Below is a small trained network, with its code and all its weights. Each question gives an input and a class and asks what happens when units are switched off, that is, made to give their printed mean instead of their output.

import numpy as np


def w(rows, s, z=0):
    codes = np.array(rows[::2]) - 128.0
    scale = np.full(codes.shape[1], s)
    scale[-1] = z or s
    return codes * scale


def f(y):
    return y / 2 * (1 + np.tanh(0.7978845608 * (y + 0.044715 * y**3)))


def log_softmax(a):
    a = a - a.max(-1, keepdims=True)
    return a - np.log(np.exp(a).sum(-1, keepdims=True))


def net(x, mask):
    res = np.array(x, float).reshape(1, 6) / 4 @ E
    y = f(res @ A[0][:, :-1].T + A[0][:, -1])
    res = res + np.where(mask, y, B[0][:, -1]) @ B[0][:, :-1]
    return log_softmax(res[-1] @ U[:, :-1].T + U[:, -1])


A, B = {}, {}
E = w([
[172,181,32,83,44,240,209,208],'x0',
[152,95,104,129,120,129,123,115],'x1',
[140,101,108,122,108,116,120,127],'x2',
[200,38,237,186,166,163,145,211],'x3',
[90,192,88,255,8,142,59,119],'x4',
[135,120,120,134,123,120,142,119],'x5',
],0.0093)
A[0] = w([
[93,171,92,123,110,126,126,155,136],'N0',
[143,69,203,127,205,114,111,140,147],'N1',
[85,125,150,154,133,94,64,53,2],'N2',
[93,124,154,165,150,55,83,63,174],'N3',
[117,138,125,157,147,80,97,85,200],'N4',
[142,131,120,3,180,122,173,119,130],'N5',
[111,166,70,155,89,160,116,138,88],'N6',
[122,173,97,126,87,152,124,113,95],'N7',
[173,96,166,201,121,173,131,205,96],'N8',
[144,153,101,123,83,148,117,121,92],'N9',
],0.012,0.0099)
B[0] = w([
[174,150,133,160,142,73,104,74,176],'N0',
[160,65,185,148,209,58,168,128,246],'N1',
[187,201,2,194,33,67,214,159,182],'N2',
[92,125,112,73,52,209,97,119,249],'N3',
[81,84,214,56,97,188,122,168,217],'N4',
[123,166,82,132,9,243,102,132,246],'N5',
[167,110,130,147,167,30,170,128,184],'N6',
[173,137,143,134,153,92,160,153,172],'N7',
[79,135,99,111,32,237,80,89,194],'N8',
[172,125,171,108,157,80,136,148,157],'N9',
],0.0092,0.014)
U = w([
[94,123,137,106,96,184,108,149,9],'0',
[118,175,83,164,71,147,114,149,254],'1',
[144,101,170,156,249,61,140,154,127],'2',
],0.012,0.0023)

Each question gives the input, the list of numbers given to net, and the class t.
The units are the neurons (one row each of A and B). Each row of codes is followed by its name. A weight is (code - 128) times the scale printed after its matrix; where a second scale follows, it is the last column's (A, B and U).
mask holds one flag per neuron, in row order. A switched-off neuron (its flag False) gives its mean, the last column of its row in B, instead of its output. The means were averaged over made-up inputs and are rounded, as every weight is.
A unit's drop is (log p(t) with every unit on - log p(t) with that unit switched off) / (log p(t) with every unit on - log p(t) with every unit switched off).
The circuit of an input: a set's keep is (log p(t) with only the set's units on - log p(t) with every unit switched off) / (log p(t) with every unit on - log p(t) with every unit switched off). Starting from all 10 units, units are removed one at a time, each time the one whose removal leaves the highest keep (on an exact tie, the one counted first), for as long as the keep stays at least 0.8.
units of the circuit, in order: the units of the circuit, biggest drop first
unit that matters most: the unit with the biggest drop
k most important neurons: the k neurons with the biggest drops, biggest first
drop when u is switched off: that unit's drop, to one decimal
input [-4,-6,8,1,-4,3], class 2: units of the circuit, in order	[N1]
input [1,-6,-2,-2,-7,-4], class 1: 4 most important neurons	[N5 N4 N3 N8]
input [5,-2,5,0,-7,-3], class 1: 4 most important neurons	[N4 N5 N3 N1]
input [6,0,-4,-1,-8,-1], class 1: 2 most important neurons	[N4 N5]
input [-7,-5,-6,8,8,8], class 0: 2 most important neurons	[N4 N3]
input [-2,-3,-5,1,-1,-2], class 2: 2 most important neurons	[N5 N8]
input [0,8,-1,1,-5,4], class 2: 3 most important neurons	[N3 N8 N1]
input [1,-7,8,-7,-8,2], class 1: 2 most important neurons	[N5 N4]
input [-2,7,-5,1,5,-5], class 0: units of the circuit, in order	[N4 N5]
input [6,-5,4,-1,8,-1], class 2: 2 most important neurons	[N6 N5]
input [0,-8,-8,4,0,8], class 2: 2 most important neurons	[N5 N3]
input [-1,-5,-8,7,7,7], class 0: 2 most important neurons	[N2 N8]
input [-4,3,3,7,-1,1], class 2: 2 most important neurons	[N1 N5]
input [-2,7,-7,2,-5,0], class 2: unit that matters most	N1
input [1,1,-5,-4,-5,-8], class 1: drop when N3 is switched off	0.4
input [1,-8,8,-6,2,-1], class 2: drop when N6 is switched off	0.1
input [-8,6,-4,-5,-7,5], class 0: drop when N4 is switched off	0.3
